Below are the code and all the weights of a small trained network. Each question names an input and a target symbol and asks about switching units off, where a switched-off unit gives its printed mean instead of its output.

import numpy as np


def w(rows, s, z=0):
    codes = np.array(rows[::2]) - 128.0
    scale = np.full(codes.shape[1], s)
    scale[-1] = z or s
    return codes * scale


def f(y):
    return y / 2 * (1 + np.tanh(0.7978845608 * (y + 0.044715 * y**3)))


def softmax(a):
    e = np.exp(a - a.max(-1, keepdims=True))
    return e / e.sum(-1, keepdims=True)


def log_softmax(a):
    a = a - a.max(-1, keepdims=True)
    return a - np.log(np.exp(a).sum(-1, keepdims=True))


def net(x, mask):
    ids = ['ΦΨαβζθξπτ'.index(c) for c in x.split()]
    T = len(ids)
    res = E[ids] + P[:T]
    q, k, v = (res @ M[0].T for M in (Q, K, V))
    z = softmax(np.where(np.tri(T) > 0, q @ k.T / 4**0.5, -1e9)) @ v
    res = res + np.where(mask[0], z, O[0][:, -1]) @ O[0][:, :-1]
    y = f(res @ A[0][:, :-1].T + A[0][:, -1])
    res = res + np.where(mask[1:17], y, B[0][:, -1]) @ B[0][:, :-1]
    return log_softmax(res[-1] @ U[:, :-1].T + U[:, -1])


Q, K, V, O, A, B = {}, {}, {}, {}, {}, {}
E = w([
[165,71,136,184,167],'Φ',
[167,203,122,204,191],'Ψ',
[53,145,52,192,128],'α',
[132,151,203,235,132],'β',
[108,167,11,160,95],'ζ',
[214,130,209,208,82],'θ',
[158,147,17,136,74],'ξ',
[184,149,184,60,255],'π',
[103,125,174,86,48],'τ',
],0.0085)
P = w([
[140,60,169,70,252],'0',
[134,45,135,236,162],'1',
[152,81,146,216,147],'2',
[155,107,136,217,122],'3',
[157,142,137,200,103],'4',
[162,174,135,189,84],'5',
[172,206,137,171,64],'6',
[170,224,133,181,50],'7',
[185,255,132,173,35],'8',
],0.0042)
Q[0] = w([
[203,150,214,227,78],'h1',
[110,76,86,220,40],'h1',
[120,33,249,6,141],'h1',
[171,135,146,185,157],'h1',
],0.023)
K[0] = w([
[119,141,116,63,35],'h1',
[154,142,167,208,61],'h1',
[98,2,90,66,112],'h1',
[157,165,102,98,100],'h1',
],0.028)
V[0] = w([
[137,106,153,91,165],'h1',
[253,106,191,147,138],'h1',
[145,74,173,68,30],'h1',
[238,83,22,106,123],'h1',
],0.016)
O[0] = w([
[126,127,107,71,125,89],'h1',
[234,130,133,89,49,254],'h1',
[136,4,153,84,112,90],'h1',
[89,161,234,64,30,52],'h1',
],0.015,0.0065)
A[0] = w([
[51,148,97,95,159,116],'n1',
[94,174,57,16,162,69],'n2',
[169,191,165,85,101,132],'n3',
[125,114,33,71,112,148],'n4',
[140,213,41,97,108,176],'n5',
[45,120,85,59,63,114],'n6',
[131,120,174,184,136,116],'n7',
[95,141,188,116,76,79],'n8',
[155,140,210,122,226,180],'n9',
[92,127,8,172,109,32],'n10',
[181,115,142,136,180,152],'n11',
[116,114,91,163,117,200],'n12',
[94,55,187,187,115,109],'n13',
[153,120,176,92,103,2],'n14',
[84,183,54,148,101,153],'n15',
[173,169,161,128,155,94],'n16',
],0.011,0.005)
B[0] = w([
[39,45,140,122,168,133],'n1',
[126,209,251,247,111,134],'n2',
[113,138,137,31,185,195],'n3',
[109,103,170,227,148,161],'n4',
[89,1,125,128,101,247],'n5',
[204,165,118,99,39,128],'n6',
[85,101,182,142,133,154],'n7',
[192,127,133,203,191,144],'n8',
[106,87,5,177,103,150],'n9',
[161,148,172,47,249,190],'n10',
[204,167,133,125,134,196],'n11',
[135,127,130,200,90,179],'n12',
[66,83,164,46,77,161],'n13',
[62,162,148,219,68,148],'n14',
[133,217,60,131,57,195],'n15',
[75,188,133,129,158,179],'n16',
],0.015,0.014)
U = w([
[97,124,147,21,210,59],'Φ',
[35,111,113,131,201,8],'Ψ',
[92,175,31,23,78,114],'α',
[190,118,53,168,179,215],'β',
[61,169,113,254,11,59],'ζ',
[177,214,177,68,62,129],'θ',
[75,139,248,160,188,41],'ξ',
[141,195,163,173,118,178],'π',
[101,13,153,101,28,251],'τ',
],0.0033,0.002)

Each question gives the input, a string of symbols that net reads in full, and the target symbol t.
The units are the heads (4 rows each of Q, K, V and O) and the neurons (one row each of A and B). Each row of codes is followed by its name. A weight is (code - 128) times the scale printed after its matrix; where a second scale follows, it is the last column's (O, A, B and U).
mask holds one flag per unit, heads first, then neurons. A switched-off unit (its flag False) gives its mean, the last column of its rows in O or B, instead of its output. The means were averaged over made-up inputs and are rounded, as every weight is.
A unit's drop is (log p(t) with every unit on - log p(t) with that unit switched off) / (log p(t) with every unit on - log p(t) with every unit switched off).
The circuit of an input: a set's keep is (log p(t) with only the set's units on - log p(t) with every unit switched off) / (log p(t) with every unit on - log p(t) with every unit switched off). Starting from the 12 units with the biggest drops (on a tie, the unit counted first), units are removed one at a time, each time the one whose removal leaves the highest keep (on an exact tie, the one counted first), for as long as the keep stays at least 0.8.
units of the circuit, in order: the units of the circuit, biggest drop first
unit that matters most: the unit with the biggest drop
k most important neurons: the k neurons with the biggest drops, biggest first
drop when u is switched off: that unit's drop, to one decimal
input τ ζ β β τ τ θ ζ, target τ: unit that matters most	h1
input β π β τ θ α, target τ: units of the circuit, in order	(h1 n15)
input θ β Φ, target θ: units of the circuit, in order	(h1 n5)
input α α β β β β ξ θ, target ξ: units of the circuit, in order	(h1 n8 n15)
input β τ Φ τ Φ, target τ: units of the circuit, in order	(h1 n13)
input α τ π, target ζ: units of the circuit, in order	(h1 n9 n3)
input ζ π π, target Ψ: 2 most important neurons	(n9 n1)
input β β θ τ ξ, target τ: units of the circuit, in order	(h1 n5)
input β β β ξ, target β: units of the circuit, in order	(h1 n10 n13 n3)
input τ τ Ψ ζ τ α α, target α: 2 most important neurons	(n15 n3)
input θ β α α ζ τ β β θ, target θ: units of the circuit, in order	(n5 h1)
input π τ π ξ, target θ: 3 most important neurons	(n6 n5 n3)
input α π ξ β ζ τ α ζ β, target ζ: 3 most important neurons	(n10 n3 n5)
input τ τ θ β π, target β: 3 most important neurons	(n5 n9 n11)
input β τ τ, target τ: most important neuron	(n13)
input θ β β ζ β, target ζ: units of the circuit, in order	(h1 n10)
input θ β β, target θ: 2 most important neurons	(n5 n9)
input τ π ζ, target ζ: 2 most important neurons	(n15 n10)
input τ Φ τ Φ ξ π α, target Ψ: 3 most important neurons	(n10 n1 n11)
input ζ α α ζ, target ζ: 2 most important neurons	(n15 n3)
input τ β ξ β, target ξ: most important neuron	(n8)
input Φ β τ ζ Φ, target τ: 4 most important neurons	(n13 n10 n15 n16)
input τ θ π ζ π, target β: 3 most important neurons	(n5 n9 n13)
input α Ψ α ζ Φ, target ζ: 3 most important neurons	(n10 n9 n3)
input β Φ β θ, target θ: 2 most important neurons	(n5 n3)
input ζ α β β θ β ξ Φ, target ξ: drop when h1 is switched off	1.3
input β ζ ξ α β Ψ, target α: drop when n15 is switched off	0.4
input β β α β θ π β, target θ: drop when n13 is switched off	0.0
input τ β β α τ ζ, target β: drop when h1 is switched off	0.7
